Here is a tiny trained network, its code and every weight. The questions are about switching its units off for an input and a class, where a switched-off unit gives its printed mean instead of its output.

import numpy as np


def w(rows, s, z=0):
    codes = np.array(rows[::2]) - 128.0
    scale = np.full(codes.shape[1], s)
    scale[-1] = z or s
    return codes * scale


def f(y):
    return y / 2 * (1 + np.tanh(0.7978845608 * (y + 0.044715 * y**3)))


def log_softmax(a):
    a = a - a.max(-1, keepdims=True)
    return a - np.log(np.exp(a).sum(-1, keepdims=True))


def net(x, mask):
    res = np.array(x, float).reshape(1, 3) / 4 @ E
    y = f(res @ A[0][:, :-1].T + A[0][:, -1])
    res = res + np.where(mask, y, B[0][:, -1]) @ B[0][:, :-1]
    return log_softmax(res[-1] @ U[:, :-1].T + U[:, -1])


A, B = {}, {}
E = w([
[77,118,154,110,202,83,56],'x0',
[48,47,132,163,120,207,88],'x1',
[148,127,29,9,41,60,115],'x2',
],0.013)
A[0] = w([
[135,155,114,157,29,201,193,148],'N1',
[229,110,93,160,65,204,180,85],'N2',
[154,79,56,103,120,122,110,118],'N3',
[83,77,147,101,91,214,98,92],'N4',
[146,168,159,130,130,69,158,125],'N5',
[103,102,143,106,172,64,51,121],'N6',
[56,70,98,140,83,165,102,81],'N7',
[88,137,95,126,105,171,102,220],'N8',
[166,139,245,159,98,164,168,141],'N9',
[152,117,59,97,118,141,105,94],'N10',
[139,186,120,172,157,196,98,72],'N11',
[82,112,120,213,187,92,227,100],'N12',
[117,97,49,85,114,77,168,81],'N13',
[60,51,132,160,175,145,152,240],'N14',
[106,200,175,166,158,148,149,236],'N15',
[187,102,1,95,81,65,112,254],'N16',
[187,190,163,122,138,99,116,96],'N17',
[219,190,146,142,132,97,179,113],'N18',
[48,88,116,156,88,127,125,108],'N19',
[134,209,156,66,151,110,152,54],'N20',
[131,135,82,52,110,129,132,137],'N21',
[100,44,138,159,45,212,119,144],'N22',
[98,166,46,109,93,149,114,93],'N23',
],0.0099,0.008)
B[0] = w([
[85,171,131,18,207,123,63,186],'N1',
[41,189,83,88,254,148,26,181],'N2',
[102,173,81,197,67,188,149,165],'N3',
[215,80,47,144,159,50,130,166],'N4',
[196,58,70,85,127,107,159,163],'N5',
[39,187,65,68,165,214,16,176],'N6',
[194,101,53,148,157,75,167,165],'N7',
[198,67,164,86,62,127,113,167],'N8',
[132,200,78,173,35,141,116,188],'N9',
[62,170,74,211,100,109,109,158],'N10',
[61,70,35,227,125,155,158,153],'N11',
[194,150,61,201,95,169,45,172],'N12',
[117,136,70,231,103,115,122,177],'N13',
[156,170,168,73,111,105,58,205],'N14',
[208,187,139,135,89,146,69,204],'N15',
[159,157,168,113,83,128,93,254],'N16',
[143,26,60,99,157,76,137,163],'N17',
[183,106,93,101,159,50,174,191],'N18',
[186,61,43,98,144,65,161,155],'N19',
[113,81,70,146,172,95,157,155],'N20',
[138,144,87,138,94,178,102,182],'N21',
[170,103,135,104,150,82,115,185],'N22',
[93,133,37,199,94,160,76,159],'N23',
],0.0076,0.019)
U = w([
[126,148,103,253,61,154,150,91],'0',
[176,57,109,118,145,35,180,62],'1',
[55,159,121,70,197,154,112,116],'2',
[163,159,216,54,36,113,152,255],'3',
[58,78,135,188,141,166,210,69],'4',
],0.012,0.0063)

Each question gives the input, the list of numbers given to net, and the class t.
The units are the neurons (one row each of A and B). Each row of codes is followed by its name. A weight is (code - 128) times the scale printed after its matrix; where a second scale follows, it is the last column's (A, B and U).
mask holds one flag per neuron, in row order. A switched-off neuron (its flag False) gives its mean, the last column of its row in B, instead of its output. The means were averaged over made-up inputs and are rounded, as every weight is.
A unit's drop is (log p(t) with every unit on - log p(t) with that unit switched off) / (log p(t) with every unit on - log p(t) with every unit switched off).
The circuit of an input: a set's keep is (log p(t) with only the set's units on - log p(t) with every unit switched off) / (log p(t) with every unit on - log p(t) with every unit switched off). Starting from the 12 units with the biggest drops (on a tie, the unit counted first), units are removed one at a time, each time the one whose removal leaves the highest keep (on an exact tie, the one counted first), for as long as the keep stays at least 0.8.
circuit, biggest first: the units of the circuit, biggest drop first
top k neurons: the k neurons with the biggest drops, biggest first
drop of u: that unit's drop, to one decimal
input [-6,-8,6], class 1: circuit, biggest first : (N18)
input [-5,1,-4], class 2: top 2 neurons : (N1, N2)
input [-5,-3,-3], class 2: circuit, biggest first : (N2, N1)
input [4,4,-1], class 1: top 3 neurons : (N2, N1, N4)
input [3,-4,-3], class 1: circuit, biggest first : (N2, N3)
input [3,-3,2], class 3: top 2 neurons : (N2, N1)
input [-3,-1,4], class 0: top 2 neurons : (N13, N14)
input [-8,7,2], class 2: top 3 neurons : (N2, N1, N18)
input [-5,-3,4], class 2: top 3 neurons : (N2, N1, N9)
input [-8,-6,3], class 2: top 2 neurons : (N2, N1)
input [3,-1,2], class 3: top 3 neurons : (N2, N1, N11)
input [2,-1,3], class 3: drop of N2 : 0.6
input [2,3,2], class 3: drop of N2 : 0.3
input [-6,-7,-4], class 1: circuit, biggest first : (N18)
input [1,-2,-1], class 3: drop of N2 : 0.2
